Here is a tiny trained network, its code and every weight. The questions are about switching its units off for an input and a class, where a switched-off unit gives its printed mean instead of its output.

import numpy as np


def w(rows, s, z=0):
    codes = np.array(rows[::2]) - 128.0
    scale = np.full(codes.shape[1], s)
    scale[-1] = z or s
    return codes * scale


def f(y):
    return np.maximum(y, 0)


def log_softmax(a):
    a = a - a.max(-1, keepdims=True)
    return a - np.log(np.exp(a).sum(-1, keepdims=True))


def net(x, mask):
    res = np.array(x, float).reshape(1, 7) / 4 @ E
    y = f(res @ A[0][:, :-1].T + A[0][:, -1])
    res = res + np.where(mask, y, B[0][:, -1]) @ B[0][:, :-1]
    return log_softmax(res[-1] @ U[:, :-1].T + U[:, -1])


A, B = {}, {}
E = w([
[82,178,250,162,131,95,92,170,156,172,64],'x0',
[122,125,141,116,115,125,142,124,124,131,133],'x1',
[114,107,135,128,121,130,130,133,134,116,125],'x2',
[112,112,124,131,128,129,124,134,130,117,121],'x3',
[162,100,152,136,93,194,82,95,34,152,93],'x4',
[132,137,128,129,142,120,143,114,113,138,123],'x5',
[130,168,165,20,166,173,118,116,116,5,120],'x6',
],0.015)
A[0] = w([
[154,50,60,161,88,124,170,116,137,170,187,214],'neuron 0',
[150,122,150,161,42,203,92,93,33,126,79,152],'neuron 1',
[136,69,40,179,86,117,165,99,124,165,169,226],'neuron 2',
[189,98,118,100,133,168,159,77,104,90,120,133],'neuron 3',
[99,205,229,81,173,136,81,140,149,78,48,47],'neuron 4',
[159,108,131,103,129,198,86,113,81,72,117,141],'neuron 5',
[159,94,127,108,133,174,119,97,94,112,118,138],'neuron 6',
[51,161,148,102,136,87,109,132,154,129,126,187],'neuron 7',
[117,161,207,115,147,139,117,141,144,106,68,72],'neuron 8',
[106,176,98,155,147,79,203,164,202,79,143,254],'neuron 9',
[143,121,161,193,84,139,89,142,133,220,52,152],'neuron 10',
[132,152,113,126,156,107,169,103,180,73,163,171],'neuron 11',
[85,157,130,167,131,85,103,194,221,201,143,188],'neuron 12',
[148,84,62,8,186,136,190,159,127,67,178,201],'neuron 13',
[130,115,174,189,118,64,119,183,135,201,77,126],'neuron 14',
[102,173,110,204,123,47,202,140,180,119,129,188],'neuron 15',
],0.011,0.0074)
B[0] = w([
[175,130,143,212,188,66,130,199,172,164,116,241],'neuron 0',
[43,145,132,169,181,156,30,152,19,181,112,223],'neuron 1',
[192,182,143,224,188,74,124,206,150,169,58,247],'neuron 2',
[85,202,41,156,90,121,111,137,86,85,144,190],'neuron 3',
[195,150,146,187,186,97,171,220,132,180,159,231],'neuron 4',
[115,208,36,128,87,139,103,137,93,143,160,201],'neuron 5',
[58,201,76,130,136,161,107,163,84,110,161,178],'neuron 6',
[163,124,158,111,117,103,171,134,160,169,104,191],'neuron 7',
[115,139,160,203,162,103,83,216,175,175,98,190],'neuron 8',
[172,121,146,71,85,106,219,101,254,134,152,241],'neuron 9',
[72,47,153,130,189,190,120,111,87,126,58,234],'neuron 10',
[135,137,136,104,126,147,156,96,251,108,184,195],'neuron 11',
[175,73,178,81,70,118,145,101,119,139,105,246],'neuron 12',
[155,147,59,118,143,123,146,99,178,60,169,252],'neuron 13',
[79,75,181,53,62,172,119,19,71,96,124,230],'neuron 14',
[190,115,199,85,76,116,131,131,158,137,108,228],'neuron 15',
],0.0099,0.021)
U = w([
[188,163,145,141,144,2,141,215,164,148,125,254],'0',
[91,168,93,206,211,108,67,244,53,208,100,162],'1',
[119,83,154,38,21,121,159,69,101,136,86,86],'2',
[26,68,149,107,150,186,19,50,32,129,89,54],'3',
[101,162,28,44,148,142,189,78,163,51,200,125],'4',
[64,218,12,103,69,152,47,139,27,62,163,3],'5',
],0.0081,0.0022)

Each question gives the input, the list of numbers given to net, and the class t.
The units are the neurons (one row each of A and B). Each row of codes is followed by its name. A weight is (code - 128) times the scale printed after its matrix; where a second scale follows, it is the last column's (A, B and U).
mask holds one flag per neuron, in row order. A switched-off neuron (its flag False) gives its mean, the last column of its row in B, instead of its output. The means were averaged over made-up inputs and are rounded, as every weight is.
A unit's drop is (log p(t) with every unit on - log p(t) with that unit switched off) / (log p(t) with every unit on - log p(t) with every unit switched off).
The circuit of an input: a set's keep is (log p(t) with only the set's units on - log p(t) with every unit switched off) / (log p(t) with every unit on - log p(t) with every unit switched off). Starting from the 12 units with the biggest drops (on a tie, the unit counted first), units are removed one at a time, each time the one whose removal leaves the highest keep (on an exact tie, the one counted first), for as long as the keep stays at least 0.8.
circuit, biggest first: the units of the circuit, biggest drop first
k most important neurons: the k neurons with the biggest drops, biggest first
drop when u is switched off: that unit's drop, to one decimal
input [8,-6,-7,0,5,8,2], class 1: most important neuron : [neuron 4]
input [1,-7,8,1,7,7,-2], class 3: circuit, biggest first : [neuron 4; neuron 10]
input [1,2,-3,-8,-3,-2,-6], class 2: circuit, biggest first : [neuron 14; neuron 4]
input [1,1,-6,-7,7,4,-5], class 3: circuit, biggest first : [neuron 14; neuron 10]
input [-6,-4,-5,7,8,-5,1], class 5: 2 most important neurons : [neuron 5; neuron 3]
input [0,-6,1,6,3,3,-6], class 1: 2 most important neurons : [neuron 2; neuron 0]
input [-7,2,-8,8,-3,1,1], class 4: 2 most important neurons : [neuron 13; neuron 4]
input [7,-7,3,2,3,1,0], class 3: 2 most important neurons : [neuron 14; neuron 2]
input [2,-3,-5,2,-8,1,0], class 2: 2 most important neurons : [neuron 2; neuron 0]
input [0,5,0,-4,-5,5,8], class 4: 4 most important neurons : [neuron 13; neuron 2; neuron 0; neuron 11]
input [1,8,3,1,3,-5,4], class 1: 2 most important neurons : [neuron 14; neuron 4]
input [6,-5,0,2,8,6,0], class 3: 4 most important neurons : [neuron 14; neuron 2; neuron 10; neuron 0]
input [-2,1,4,-5,1,-1,8], class 5: 3 most important neurons : [neuron 9; neuron 5; neuron 3]
input [7,8,2,1,-4,-1,-1], class 2: circuit, biggest first : [neuron 14]
input [4,0,1,-6,4,8,0], class 3: 2 most important neurons : [neuron 2; neuron 0]
input [-7,1,-7,-5,1,1,3], class 5: 2 most important neurons : [neuron 9; neuron 3]
input [0,0,5,1,4,4,-4], class 1: drop when neuron 2 is switched off : 0.3
input [-8,-5,-1,-6,2,1,-1], class 1: drop when neuron 2 is switched off : 0.3
input [5,4,-4,3,2,-2,-8], class 3: drop when neuron 10 is switched off : 0.2
input [-8,-1,2,-1,-5,8,2], class 4: circuit, biggest first : [neuron 13]
